What each symbol does to the nodes:
s595: se>s464, ve>s924, bo>none, ki>s574, du>s420, sa>s514
s22: se>s100, ve>s404, bo>s403, ki>s784, du>s924, sa>s847
s375: se>s71, ve>none, bo>s710, ki>s151, du>s5, sa>none
s371: se>s503, ve>s168, bo>s90, ki>s945, du>s195, sa>s329
s515: se>s811, ve>s757, bo>none, ki>s426, du>s301, sa>none
s708: se>none, ve>s232, bo>none, ki>s464, du>s674, sa>s574
s447: se>s535, ve>none, bo>s93, ki>s409, du>s168, sa>s5
s195: se>s784, ve>s71, bo>s417, ki>s847, du>s93, sa>s710
s502: se>s93, ve>s5, bo>s755, ki>s683, du>s329, sa>none
s137: se>none, ve>s468, bo>s674, ki>s853, du>s460, sa>s503
s404: se>s231, ve>none, bo>s22, ki>s389, du>s135, sa>s437
s44: se>s924, ve>s409, bo>s514, ki>s93, du>s945, sa>s683
s784: se>s460, ve>s389, bo>s466, ki>s22, du>s844, sa>s195
s329: se>s371, ve>s992, bo>s426, ki>s757, du>s710, sa>none
s811: se>s420, ve>s945, bo>none, ki>s90, du>s355, sa>s515
s574: se>s708, ve>s844, bo>none, ki>s595, du>s818, sa>s230
s430: se>s514, ve>s683, bo>none, ki>s755, du>s515, sa>none
s90: se>s818, ve>s371, bo>none, ki>s811, du>s417, sa>s426
s934: se>s853, ve>s657, bo>s420, ki>s503, du>s22, sa>s945
s409: se>s135, ve>none, bo>s44, ki>s447, du>s956, sa>s826
s389: se>s495, ve>none, bo>s784, ki>s404, du>s535, sa>s71
s468: se>none, ve>none, bo>s137, ki>s939, du>s495, sa>s197
s847: se>s22, ve>s437, bo>s355, ki>s195, du>s44, sa>s445
s403: se>s703, ve>s22, bo>none, ki>s466, du>s595, sa>s355
s168: se>s197, ve>none, bo>s371, ki>s956, du>s71, sa>s992
s51: se>none, ve>s853, bo>none, ki>s674, du>s703, sa>s420
s924: se>s410, ve>s135, bo>s595, ki>s844, du>s934, sa>s44
s410: se>none, ve>s279, bo>s464, ki>s232, du>s853, sa>s924
s991: se>s417, ve>s710, bo>none, ki>s301, du>s755, sa>none
s956: se>s657, ve>none, bo>s945, ki>s168, du>s437, sa>s306
s992: se>s168, ve>none, bo>s329, ki>s306, du>s375, sa>none
s417: se>s466, ve>s195, bo>none, ki>s355, du>s230, sa>s991
s939: se>none, ve>none, bo>s853, ki>s468, du>s231, sa>s657
s279: se>none, ve>none, bo>s410, ki>s342, du>s939, sa>s135
s844: se>s232, ve>s535, bo>s574, ki>s924, du>s503, sa>s93
s230: se>s574, ve>s93, bo>none, ki>s514, du>s90, sa>s755
s93: se>s844, ve>s447, bo>s230, ki>s44, du>s371, sa>s502
s514: se>s595, ve>s44, bo>none, ki>s230, du>s811, sa>s430
s420: se>s51, ve>s934, bo>none, ki>s818, du>s403, sa>s811
s197: se>s468, ve>none, bo>s503, ki>s657, du>s389, sa>s168
s445: se>s847, ve>s151, bo>s301, ki>s710, du>s683, sa>none
s426: se>s90, ve>s329, bo>none, ki>s515, du>s991, sa>none
s231: se>none, ve>none, bo>s100, ki>s495, du>s279, sa>s404
s464: se>none, ve>s410, bo>none, ki>s708, du>s51, sa>s595
s342: se>none, ve>none, bo>s232, ki>s279, du>s468, sa>s535
s727: se>none, ve>s460, bo>none, ki>s703, du>s708, sa>s466
s466: se>s727, ve>s784, bo>none, ki>s403, du>s574, sa>s417
s535: se>s342, ve>none, bo>s844, ki>s135, du>s197, sa>s447
s151: se>s437, ve>none, bo>s445, ki>s375, du>s826, sa>none
s495: se>none, ve>none, bo>s460, ki>s231, du>s342, sa>s389
s460: se>none, ve>s495, bo>s727, ki>s100, du>s232, sa>s784
s437: se>s404, ve>none, bo>s847, ki>s71, du>s409, sa>s151
s100: se>none, ve>s231, bo>s703, ki>s460, du>s410, sa>s22
s232: se>none, ve>s342, bo>s708, ki>s410, du>s137, sa>s844
s135: se>s279, ve>none, bo>s924, ki>s535, du>s657, sa>s409
s674: se>none, ve>s137, bo>none, ki>s51, du>s727, sa>s818
s71: se>s389, ve>none, bo>s195, ki>s437, du>s447, sa>s375
s355: se>s403, ve>s847, bo>none, ki>s417, du>s514, sa>s301
s826: se>s409, ve>none, bo>s683, ki>s5, du>s306, sa>none
s306: se>s956, ve>none, bo>s757, ki>s992, du>s151, sa>none
s945: se>s934, ve>s956, bo>s811, ki>s371, du>s847, sa>s757
s818: se>s674, ve>s503, bo>none, ki>s420, du>s466, sa>s90
s503: se>s137, ve>s197, bo>s818, ki>s934, du>s784, sa>s371
s683: se>s44, ve>s826, bo>s430, ki>s502, du>s757, sa>none
s710: se>s195, ve>s375, bo>s991, ki>s445, du>s502, sa>none
s755: se>s230, ve>s502, bo>none, ki>s430, du>s426, sa>none
s657: se>s939, ve>none, bo>s934, ki>s197, du>s404, sa>s956
s5: se>s447, ve>none, bo>s502, ki>s826, du>s992, sa>none
s301: se>s355, ve>s445, bo>none, ki>s991, du>s430, sa>none
s853: se>none, ve>s939, bo>s51, ki>s137, du>s100, sa>s934
s757: se>s945, ve>s306, bo>s515, ki>s329, du>s445, sa>none
s703: se>none, ve>s100, bo>none, ki>s727, du>s464, sa>s403

In the rows, 151 means zero.

The rows follow the links: the fewer symbols apart two nodes are, the more alike their rows tend to be.

Each row is also shifted at random along 4 hidden directions that mean nothing.

Each row, then its node:
146	138	127	163	141	143	119	134	163	182	165	133	176	169	134	109	172	185	154	133	134	135	147	143	118	144	141	144	148	154	159	187	150	147	128	150	136	142	152	169	155	153	176	169	183	165	161	156	143	141	132	114	144	161	165	154	163	156	116	175	136	149	168	137 | s818
204	174	151	161	113	149	142	153	149	157	153	155	178	151	160	137	146	162	179	144	127	166	124	160	147	172	141	167	178	180	149	165	165	150	135	172	163	168	139	155	148	146	142	135	152	175	177	161	139	142	135	141	163	160	153	159	127	173	127	153	125	125	154	160 | s301
88	157	128	165	146	136	149	133	156	152	138	162	163	150	147	147	184	175	140	157	130	159	172	153	132	162	131	144	144	144	127	162	147	135	165	142	146	123	164	147	148	130	154	151	150	155	170	129	159	125	132	133	163	149	175	146	185	148	141	134	152	154	161	142 | s708
113	157	149	189	154	143	141	142	131	151	157	122	146	123	127	137	130	138	132	168	152	138	168	151	172	153	161	149	171	152	133	128	175	163	136	142	168	128	153	149	126	168	131	150	167	162	115	157	158	138	155	153	147	145	144	160	147	115	163	140	150	159	129	144 | s93
194	146	156	137	154	147	154	167	149	136	152	168	158	145	138	172	162	120	149	140	167	154	161	159	144	128	178	168	138	133	147	124	157	158	171	127	179	136	150	129	141	154	154	156	148	118	145	137	155	166	163	177	141	132	157	168	177	149	158	154	149	169	133	131 | s71
204	132	167	122	170	165	159	138	185	145	161	169	131	161	175	171	165	151	144	145	164	178	161	153	132	138	191	149	117	136	161	164	125	163	188	125	132	150	159	142	179	143	183	151	145	140	179	140	130	163	164	188	142	121	168	137	155	165	159	138	153	171	181	170 | s956
169	161	162	149	166	163	178	136	146	139	148	165	135	121	159	159	134	128	143	157	169	174	152	153	157	162	171	153	151	142	156	123	150	162	162	140	151	154	154	126	166	146	145	138	123	154	161	147	135	153	181	171	139	135	140	137	143	138	173	125	160	150	168	173 | s826
171	151	141	147	134	133	142	159	159	134	138	172	173	173	140	167	196	159	153	137	130	151	162	153	136	136	124	158	140	161	133	172	147	129	174	148	157	139	163	152	143	129	155	154	158	146	173	132	184	130	126	133	181	148	171	149	188	172	147	153	146	144	135	123 | s727
43	155	151	167	121	144	134	166	140	141	161	139	177	163	153	154	156	143	155	134	138	148	144	161	157	142	145	172	167	166	149	154	183	148	157	151	183	146	144	145	132	154	139	145	169	169	150	147	142	136	147	147	158	148	165	166	149	160	141	143	128	130	126	143 | s991
167	158	156	152	118	157	134	153	161	130	180	143	139	171	179	162	130	164	153	155	145	141	141	157	177	148	119	136	166	186	164	167	168	151	155	177	161	159	144	178	133	150	133	133	145	187	153	151	144	133	142	141	182	161	158	166	106	171	137	136	145	143	135	144 | s355
120	137	139	139	180	151	144	153	163	156	143	160	158	167	139	146	177	157	133	139	145	142	161	152	131	128	159	146	121	138	150	169	131	137	159	130	133	137	159	157	165	151	171	169	171	134	143	154	157	166	136	139	151	148	166	153	195	157	148	173	146	164	155	144 | s137
154	166	149	142	165	148	181	141	135	148	158	173	107	122	155	155	128	145	151	181	175	157	147	143	171	163	146	131	155	146	149	131	132	158	130	160	137	165	168	162	158	162	133	162	117	137	148	156	157	165	165	156	140	161	128	143	121	133	160	146	174	166	157	156 | s279
173	152	149	160	136	143	128	165	139	140	148	143	174	171	140	155	168	147	154	142	134	145	155	159	152	124	127	166	165	163	139	161	172	140	159	168	175	134	143	148	140	146	143	147	170	164	140	149	169	125	126	143	169	145	167	166	167	158	144	150	141	138	122	132 | s417
200	163	134	168	133	148	149	137	147	163	142	139	150	136	155	123	127	188	157	171	125	144	147	144	159	189	116	123	164	164	151	161	148	157	119	184	137	159	157	165	144	160	133	151	143	175	151	151	160	123	144	117	164	180	146	132	118	150	139	151	161	137	154	148 | s595
176	147	149	165	189	141	161	162	120	146	149	139	115	133	114	157	138	130	137	173	168	136	164	149	163	143	157	151	159	133	146	116	155	162	136	144	148	137	162	149	145	168	131	173	140	134	112	149	174	158	163	159	141	149	132	164	145	118	173	170	172	184	132	136 | s535
176	147	154	145	164	172	141	159	169	152	152	144	127	164	168	162	135	179	144	169	137	138	142	148	187	142	110	118	153	158	161	178	130	128	140	169	115	159	153	189	167	158	132	146	150	175	135	183	152	149	134	122	188	174	154	159	121	164	145	163	157	141	149	152 | s51
126	152	163	161	138	153	144	171	123	144	154	126	149	136	132	151	132	108	166	138	167	132	133	152	151	145	180	172	179	158	151	110	184	172	131	159	189	149	134	129	141	172	132	152	148	135	123	167	151	176	165	163	128	151	135	168	135	149	157	172	139	146	123	147 | s375
134	153	144	135	123	142	162	153	168	137	144	179	162	177	163	173	167	171	172	153	129	164	147	148	158	152	104	142	147	175	138	181	150	130	163	177	141	169	150	169	159	128	150	141	139	161	183	135	160	132	140	136	176	150	160	146	155	182	142	142	153	133	154	143 | s703
109	159	150	188	160	146	140	140	144	132	162	153	150	128	129	154	155	141	121	160	153	157	174	174	153	136	161	173	146	136	143	140	164	157	169	127	170	127	162	133	139	139	145	143	162	161	149	141	147	131	160	162	157	131	174	165	174	128	171	125	151	156	142	163 | s502
200	159	153	163	154	187	149	158	155	158	118	148	160	169	160	169	148	171	143	143	121	163	136	157	170	148	136	171	154	168	140	174	138	142	178	162	142	162	138	140	169	147	148	121	167	159	161	167	141	145	133	151	164	150	155	149	171	157	172	120	135	119	146	180 | s515
230	122	152	140	187	147	156	149	144	166	149	144	151	156	129	136	155	139	142	149	162	141	158	148	131	123	173	147	138	119	149	142	136	147	141	128	149	140	161	148	162	160	169	172	163	120	127	160	158	181	158	141	136	150	146	154	173	137	142	185	144	173	156	145 | s197
183	148	169	136	166	170	158	137	171	141	163	167	149	153	166	159	149	143	134	146	166	171	147	157	144	151	186	145	140	139	162	151	136	160	175	126	130	162	153	145	172	152	174	148	152	136	164	158	123	171	177	166	135	131	154	140	142	159	156	134	144	158	191	181 | s306
130	132	162	122	163	158	166	147	159	169	155	149	134	156	172	155	132	144	156	151	175	151	140	125	147	166	179	141	154	141	174	140	131	167	132	153	134	171	144	148	174	168	166	158	137	125	147	155	132	185	167	164	116	146	124	133	139	149	148	160	153	162	169	157 | s657
158	129	158	144	177	156	138	160	159	162	154	133	151	152	138	152	148	138	139	144	159	150	154	150	135	128	187	159	133	125	158	137	142	161	155	124	166	134	146	137	156	168	170	156	166	136	131	157	135	181	168	175	126	133	158	153	170	142	157	158	145	163	152	155 | s168
91	164	138	146	160	149	171	135	139	151	159	155	134	131	158	139	122	158	161	171	161	152	142	141	164	189	127	122	149	152	150	146	145	157	124	168	118	180	167	170	152	157	147	152	120	160	155	153	151	156	161	135	151	173	134	138	117	132	145	147	160	164	171	148 | s410
197	141	166	121	145	143	186	157	151	137	146	172	150	156	174	175	167	131	170	148	167	169	137	139	140	156	172	153	140	145	152	133	141	145	166	148	155	168	152	135	163	136	164	154	111	119	163	123	160	176	159	180	135	138	140	140	159	164	162	152	168	164	157	150 | s404

Start here and follow the symbols in turn, left to right. Where do you end up?
Answer with the node's name.
149	151	165	112	113	150	169	164	147	158	140	166	174	166	180	159	161	155	205	141	145	165	127	121	140	177	143	150	156	155	152	150	158	146	135	169	148	197	137	145	155	138	163	144	132	135	179	117	169	152	145	165	137	155	124	134	147	170	137	157	154	137	167	140
se ve: s231
154	154	153	162	170	132	151	142	138	147	163	140	130	116	129	156	141	137	123	155	169	143	178	163	162	141	172	154	148	130	141	122	155	162	149	129	162	124	166	137	140	160	143	163	144	141	127	151	154	156	169	163	137	142	145	157	155	117	158	142	162	173	144	143
bo ki: s44
231	146	167	127	198	174	169	160	159	164	122	159	129	173	159	176	151	169	141	171	140	149	142	146	183	135	129	140	143	143	142	168	109	126	163	168	111	170	156	163	190	144	146	138	144	138	136	171	162	168	143	141	165	161	146	148	171	166	174	155	166	147	142	170
bo ve sa bo: s420
160	144	139	145	130	164	146	134	173	169	152	137	176	168	176	134	149	191	161	137	132	167	130	140	130	170	139	144	143	160	166	181	143	158	145	161	128	171	140	154	158	154	166	135	174	182	184	153	126	144	135	141	148	166	162	138	144	155	136	140	129	134	167	179
ve bo: s811
96	131	154	129	195	148	159	165	147	152	146	149	136	159	134	168	150	133	129	151	157	136	159	146	159	119	167	154	140	120	160	140	128	143	162	129	144	144	163	145	172	163	160	159	144	125	123	162	161	180	160	168	142	144	140	161	170	155	171	162	165	173	133	153
bo du bo: s727
157	157	159	161	142	155	173	123	158	140	139	156	134	133	170	160	143	176	138	173	151	173	163	147	156	172	145	147	148	157	146	151	149	157	166	158	139	153	156	142	150	132	148	133	127	178	165	125	141	141	169	168	161	153	158	122	144	129	181	104	166	151	172	176
ki du: s371
211	141	159	169	140	146	132	185	136	139	147	141	149	166	128	167	154	125	144	148	142	127	153	163	168	123	148	177	160	157	144	137	187	155	151	153	188	136	145	142	126	161	134	157	150	145	126	146	174	148	148	156	159	131	161	171	165	156	160	169	144	147	102	127
ve du se: s535
182	134	166	134	151	185	156	157	165	162	141	125	148	168	179	174	127	173	142	149	149	158	138	139	169	146	158	160	158	152	161	157	136	148	161	165	129	170	132	145	177	155	151	137	165	161	155	164	127	171	155	166	139	155	150	141	141	153	171	138	143	139	160	187
ve se se ki: s468
126	126	137	164	161	158	115	147	156	166	175	118	162	156	141	124	142	159	142	140	152	127	163	150	133	139	178	150	146	138	170	152	159	169	140	140	157	136	151	155	147	173	163	167	189	158	135	181	129	170	142	146	134	150	160	165	149	148	138	175	139	160	155	149
ve se bo: s503
203	170	168	173	147	164	164	136	148	133	147	163	131	120	152	151	143	155	123	162	163	172	151	160	170	171	147	151	153	158	138	139	149	156	164	146	141	155	154	142	146	141	139	133	138	182	174	141	143	135	157	159	157	158	159	137	142	136	178	103	161	139	161	183
ve bo ve: s826
167	170	136	200	144	160	127	139	133	148	146	138	167	130	125	134	150	161	140	150	145	137	155	160	151	152	136	161	166	159	132	151	165	152	150	148	165	130	157	155	127	151	133	146	170	172	146	169	155	128	136	129	167	160	161	159	157	138	155	135	136	137	136	162
ve ve: s5
130	159	148	155	151	145	167	133	153	151	159	147	124	128	162	148	107	175	156	193	161	146	155	145	188	183	127	120	169	164	161	131	152	163	123	179	126	162	157	166	150	156	127	139	122	182	143	161	151	144	161	149	153	170	128	137	102	129	148	141	181	158	155	153
ki ve: s535
139	131	161	123	176	181	164	156	164	169	142	127	130	169	179	180	132	169	144	168	151	140	135	134	193	145	146	147	151	153	164	159	131	148	152	165	124	178	141	150	184	154	151	132	150	155	133	170	143	170	146	161	158	163	138	149	138	146	170	152	173	144	148	171
se du: s100
101	150	158	164	125	151	139	168	137	138	169	158	180	154	139	151	170	121	154	125	157	154	135	165	126	141	169	180	159	160	149	149	179	171	150	131	185	137	133	131	130	148	150	149	165	144	157	145	140	150	146	154	142	128	154	171	163	163	146	151	127	143	134	136
ki bo se: s355
142	143	135	165	169	133	158	143	120	165	122	128	137	130	122	148	159	151	133	153	149	141	175	146	168	156	146	153	146	145	119	138	161	150	141	149	153	115	158	147	139	149	138	161	154	138	126	138	178	131	139	148	151	158	145	148	184	106	166	157	165	154	127	142
sa du: s371
125	158	131	177	145	131	141	143	145	163	129	138	170	145	134	136	184	175	143	150	127	150	176	153	144	152	127	149	145	147	133	165	150	141	162	145	155	130	157	146	134	141	148	161	166	166	158	131	166	124	138	133	157	150	165	141	181	131	153	135	159	148	146	136
ki sa: s514
89	134	125	152	149	150	114	136	191	150	178	151	150	173	144	128	162	168	131	141	136	140	165	159	153	137	133	125	130	139	167	182	146	142	151	145	132	139	158	193	158	156	167	168	177	171	161	162	145	137	139	120	172	158	183	161	147	169	124	162	144	161	167	136
du ve: s460
162	160	179	134	154	166	168	173	150	134	141	171	140	153	166	187	145	125	152	149	165	166	136	157	163	143	172	173	165	157	154	122	163	160	175	147	166	175	143	128	158	138	152	121	126	138	165	143	147	167	176	190	142	129	148	154	148	167	179	127	160	151	142	165
bo ki se: s195
172	142	158	121	191	160	175	163	141	167	136	143	137	148	152	151	137	149	157	147	167	147	133	137	154	156	164	137	153	135	152	136	122	147	125	157	119	169	148	160	174	165	152	154	144	125	136	176	160	198	165	154	130	173	118	143	147	150	153	183	156	164	159	152
du sa: s404
